Below are the code and all the weights of a small trained network. Each question names an input and a class and asks about switching units off, where a switched-off unit gives its printed mean instead of its output.

import numpy as np


def w(rows, s, z=0):
    codes = np.array(rows[::2]) - 128.0
    scale = np.full(codes.shape[1], s)
    scale[-1] = z or s
    return codes * scale


def norm(h):
    return h / np.sqrt((h * h).mean(-1, keepdims=True) + 1e-5)


def f(y):
    return y / 2 * (1 + np.tanh(0.7978845608 * (y + 0.044715 * y**3)))


def log_softmax(a):
    a = a - a.max(-1, keepdims=True)
    return a - np.log(np.exp(a).sum(-1, keepdims=True))


def net(x, mask):
    res = np.array(x, float).reshape(1, 5) / 4 @ E
    u = 0
    for l in range(2):
        y = f(norm(res) @ A[l][:, :-1].T + A[l][:, -1])
        res = res + np.where(mask[u : u + 4], y, B[l][:, -1]) @ B[l][:, :-1]
        u += 4
    return log_softmax(norm(res)[-1] @ U[:, :-1].T + U[:, -1])


A, B = {}, {}
E = w([
[114,141,147,147,189,201],'x0',
[138,87,74,252,76,157],'x1',
[77,165,4,78,83,141],'x2',
[55,140,93,199,227,34],'x3',
[123,136,131,125,128,126],'x4',
],0.0043)
A[0] = w([
[33,179,3,73,106,169,11],'0.n1',
[84,142,6,83,106,171,62],'0.n2',
[172,174,110,97,29,3,34],'0.n3',
[56,166,61,183,170,244,254],'0.n4',
],0.0066,0.005)
B[0] = w([
[151,45,177,138,221,170,177],'0.n1',
[164,121,249,182,160,135,174],'0.n2',
[190,92,66,135,161,74,144],'0.n3',
[142,179,143,116,76,73,254],'0.n4',
],0.011,0.0056)
A[1] = w([
[104,133,11,95,115,163,3],'1.n1',
[83,207,85,179,254,76,137],'1.n2',
[59,139,80,128,242,242,84],'1.n3',
[50,90,121,7,194,118,125],'1.n4',
],0.0071,0.0047)
B[1] = w([
[134,7,156,180,150,105,106],'1.n1',
[156,139,146,76,119,154,253],'1.n2',
[86,93,126,174,118,107,113],'1.n3',
[86,109,162,193,44,91,187],'1.n4',
],0.017,0.0041)
U = w([
[180,79,236,167,237,148,157],'0',
[161,142,149,114,108,111,189],'1',
[133,180,105,15,101,175,165],'2',
[40,143,132,227,24,69,118],'3',
[187,140,109,106,165,96,176],'4',
[47,145,71,121,183,169,61],'5',
[7,24,88,194,254,175,1],'6',
],0.0088,0.0066)

Each question gives the input, the list of numbers given to net, and the class t.
The units are the neurons (one row each of A and B). Each row of codes is followed by its name. A weight is (code - 128) times the scale printed after its matrix; where a second scale follows, it is the last column's (A, B and U).
mask holds one flag per neuron, layer by layer. A switched-off neuron (its flag False) gives its mean, the last column of its row in B, instead of its output. The means were averaged over made-up inputs and are rounded, as every weight is.
A unit's drop is (log p(t) with every unit on - log p(t) with that unit switched off) / (log p(t) with every unit on - log p(t) with every unit switched off).
The circuit of an input: a set's keep is (log p(t) with only the set's units on - log p(t) with every unit switched off) / (log p(t) with every unit on - log p(t) with every unit switched off). Starting from all 8 units, units are removed one at a time, each time the one whose removal leaves the highest keep (on an exact tie, the one counted first), for as long as the keep stays at least 0.8.
circuit, biggest first: the units of the circuit, biggest drop first
k most important neurons: the k neurons with the biggest drops, biggest first
top k neurons in layer l: the k neurons of layer l with the biggest drops, biggest first
input [0,-2,3,6,3], class 2: circuit, biggest first -> (1.n2)
input [-1,-7,-4,1,4], class 3: circuit, biggest first -> (1.n4 0.n2 0.n4)
input [6,8,8,-8,-2], class 0: 4 most important neurons -> (0.n2 0.n1 1.n4 1.n2)
input [1,-2,7,-5,-5], class 0: circuit, biggest first -> (0.n2 0.n1)
input [5,2,-2,8,4], class 2: circuit, biggest first -> (1.n2 0.n2)
input [-7,-7,2,-4,-3], class 3: 4 most important neurons -> (1.n4 0.n4 1.n2 0.n2)
input [6,7,7,-6,5], class 0: 3 most important neurons -> (0.n2 0.n1 1.n4)
input [-2,0,-3,-5,3], class 2: 2 most important neurons -> (0.n2 0.n1)
input [-3,-7,8,-5,-7], class 0: top 2 neurons in layer 0 -> (0.n2 0.n1)
input [-6,6,4,8,-3], class 2: top 2 neurons in layer 1 -> (1.n2 1.n4)
input [0,-6,4,-1,-5], class 3: 4 most important neurons -> (1.n4 0.n4 1.n2 1.n3)
input [-7,-8,5,-7,1], class 3: circuit, biggest first -> (1.n4 0.n4)
input [-5,1,7,-5,-2], class 0: circuit, biggest first -> (0.n2 0.n1)
input [1,4,2,8,2], class 2: 2 most important neurons -> (1.n2 1.n4)
input [5,-5,6,2,-6], class 0: circuit, biggest first -> (0.n1)
input [8,-1,-3,4,-7], class 4: 2 most important neurons -> (0.n4 1.n4)
input [5,-8,-3,-2,-2], class 3: 3 most important neurons -> (1.n4 0.n2 0.n4)
input [1,-7,-5,-2,4], class 3: top 3 neurons in layer 0 -> (0.n2 0.n4 0.n1)
input [-5,4,3,1,-3], class 4: circuit, biggest first -> (0.n3 1.n4)
input [3,-6,2,1,-4], class 3: circuit, biggest first -> (1.n4)
